Below are the code and all the weights of a small trained network. Each question names an input and a class and asks about switching units off, where a switched-off unit gives its printed mean instead of its output.

import numpy as np


def w(rows, s, z=0):
    codes = np.array(rows[::2]) - 128.0
    scale = np.full(codes.shape[1], s)
    scale[-1] = z or s
    return codes * scale


def f(y):
    return y / 2 * (1 + np.tanh(0.7978845608 * (y + 0.044715 * y**3)))


def log_softmax(a):
    a = a - a.max(-1, keepdims=True)
    return a - np.log(np.exp(a).sum(-1, keepdims=True))


def net(x, mask):
    res = np.array(x, float).reshape(1, 7) / 4 @ E
    y = f(res @ A[0][:, :-1].T + A[0][:, -1])
    res = res + np.where(mask, y, B[0][:, -1]) @ B[0][:, :-1]
    return log_softmax(res[-1] @ U[:, :-1].T + U[:, -1])


A, B = {}, {}
E = w([
[84,32,123,136,61,141,135,231,105],'x0',
[191,189,165,161,11,169,111,173,65],'x1',
[101,104,181,150,58,121,84,53,148],'x2',
[171,123,205,192,70,130,214,147,167],'x3',
[229,117,77,81,145,92,23,158,201],'x4',
[77,149,218,98,157,168,111,152,134],'x5',
[142,85,141,187,117,1,134,74,184],'x6',
],0.009)
A[0] = w([
[17,107,149,153,102,199,181,193,45,123],'neuron 0',
[245,122,78,98,140,59,98,172,205,84],'neuron 1',
[124,74,199,217,92,113,179,86,198,170],'neuron 2',
[65,78,147,119,98,212,205,165,50,84],'neuron 3',
[92,147,124,95,167,183,145,104,125,71],'neuron 4',
[107,76,40,67,151,54,104,115,172,3],'neuron 5',
[216,174,135,138,104,105,150,147,140,64],'neuron 6',
[80,148,134,94,162,154,125,211,116,57],'neuron 7',
[99,95,175,73,157,155,136,204,209,75],'neuron 8',
[111,73,198,184,76,112,181,66,197,159],'neuron 9',
[136,175,134,163,92,111,148,59,127,25],'neuron 10',
[47,10,35,55,217,110,52,82,174,141],'neuron 11',
[190,109,73,92,106,179,139,206,104,39],'neuron 12',
[115,119,114,151,114,154,183,115,152,47],'neuron 13',
[166,202,121,93,172,176,156,120,134,77],'neuron 14',
[93,89,183,87,187,170,118,222,202,141],'neuron 15',
[75,118,139,154,90,196,158,175,56,33],'neuron 16',
[130,161,139,173,43,148,160,83,115,216],'neuron 17',
[131,156,160,92,83,214,89,204,102,136],'neuron 18',
[85,121,86,118,143,161,127,104,105,119],'neuron 19',
[164,176,156,104,63,254,52,164,106,206],'neuron 20',
[106,191,91,71,236,162,134,71,159,149],'neuron 21',
[110,184,105,94,201,167,135,128,111,21],'neuron 22',
[105,199,92,67,225,166,140,70,167,180],'neuron 23',
[67,102,118,174,163,78,147,118,117,185],'neuron 24',
[70,161,233,126,144,66,113,26,161,169],'neuron 25',
],0.0089,0.0025)
B[0] = w([
[204,244,106,97,148,219,150,61,73,252],'neuron 0',
[143,152,26,176,97,165,80,106,241,225],'neuron 1',
[117,56,168,118,164,72,141,158,175,207],'neuron 2',
[200,192,128,96,119,174,147,67,75,234],'neuron 3',
[140,128,142,130,146,105,121,95,73,165],'neuron 4',
[89,123,54,127,168,197,104,193,182,195],'neuron 5',
[109,121,37,152,78,182,133,151,147,167],'neuron 6',
[114,79,164,118,120,110,122,137,104,177],'neuron 7',
[109,80,194,87,120,62,197,171,145,172],'neuron 8',
[63,58,179,137,184,42,158,160,204,205],'neuron 9',
[71,101,180,120,141,111,70,165,145,155],'neuron 10',
[96,140,90,65,189,220,79,230,175,254],'neuron 11',
[131,193,152,128,102,118,113,97,190,187],'neuron 12',
[135,138,136,113,99,99,139,126,128,140],'neuron 13',
[147,100,170,164,96,84,185,96,147,175],'neuron 14',
[111,74,217,90,121,56,194,163,110,192],'neuron 15',
[186,173,118,97,135,160,147,75,117,211],'neuron 16',
[117,118,182,60,212,123,143,158,139,194],'neuron 17',
[143,135,175,81,121,124,143,116,130,214],'neuron 18',
[135,121,130,128,195,148,92,148,86,159],'neuron 19',
[175,246,254,30,61,185,157,72,78,237],'neuron 20',
[222,119,128,126,142,100,205,36,38,215],'neuron 21',
[165,85,136,126,136,77,197,104,74,178],'neuron 22',
[210,143,157,151,140,113,196,16,58,215],'neuron 23',
[150,190,180,95,102,167,86,149,118,170],'neuron 24',
[46,206,216,125,107,174,19,102,204,200],'neuron 25',
],0.0082,0.013)
U = w([
[87,202,129,118,142,191,67,120,155,110],'0',
[173,94,158,160,155,28,174,71,82,85],'1',
[118,70,2,164,153,131,106,206,198,181],'2',
[173,168,63,228,46,125,127,67,124,74],'3',
[185,187,134,71,123,174,148,104,94,214],'4',
[58,59,194,109,115,56,129,208,158,118],'5',
[120,65,48,121,164,168,129,186,42,3],'6',
],0.01,0.0048)

Each question gives the input, the list of numbers given to net, and the class t.
The units are the neurons (one row each of A and B). Each row of codes is followed by its name. A weight is (code - 128) times the scale printed after its matrix; where a second scale follows, it is the last column's (A, B and U).
mask holds one flag per neuron, in row order. A switched-off neuron (its flag False) gives its mean, the last column of its row in B, instead of its output. The means were averaged over made-up inputs and are rounded, as every weight is.
A unit's drop is (log p(t) with every unit on - log p(t) with that unit switched off) / (log p(t) with every unit on - log p(t) with every unit switched off).
The circuit of an input: a set's keep is (log p(t) with only the set's units on - log p(t) with every unit switched off) / (log p(t) with every unit on - log p(t) with every unit switched off). Starting from the 12 units with the biggest drops (on a tie, the unit counted first), units are removed one at a time, each time the one whose removal leaves the highest keep (on an exact tie, the one counted first), for as long as the keep stays at least 0.8.
circuit, biggest first: the units of the circuit, biggest drop first
k most important neurons: the k neurons with the biggest drops, biggest first
drop when u is switched off: that unit's drop, to one decimal
input [6,-2,4,7,-4,1,1], class 5: circuit, biggest first => neuron 9
input [6,-4,-3,4,-3,7,1], class 1: circuit, biggest first => neuron 15; neuron 11
input [-4,0,0,4,-3,2,-1], class 0: circuit, biggest first => neuron 25; neuron 21; neuron 20
input [7,-1,1,4,-5,-2,4], class 1: 4 most important neurons => neuron 9; neuron 0; neuron 11; neuron 2
input [-5,0,-2,-8,4,-2,2], class 2: 2 most important neurons => neuron 20; neuron 11
input [4,2,-6,6,4,2,4], class 2: 2 most important neurons => neuron 1; neuron 20
input [-8,-1,-6,-1,6,-8,0], class 3: 2 most important neurons => neuron 23; neuron 21
input [6,-2,-3,1,-6,3,8], class 5: 2 most important neurons => neuron 9; neuron 2
input [8,3,7,-8,2,0,1], class 0: 2 most important neurons => neuron 21; neuron 23
input [-3,-8,3,7,7,8,-5], class 1: 2 most important neurons => neuron 23; neuron 21
input [-8,0,0,7,7,7,8], class 5: 4 most important neurons => neuron 9; neuron 2; neuron 0; neuron 25
input [3,-8,7,-6,-4,-7,-2], class 0: drop when neuron 2 is switched off => 0.1
input [-1,7,6,-3,3,-4,4], class 0: drop when neuron 22 is switched off => 0.1
input [-7,1,1,3,6,7,6], class 0: circuit, biggest first => neuron 25
input [-8,0,7,-1,8,-3,0], class 0: drop when neuron 11 is switched off => 0.2
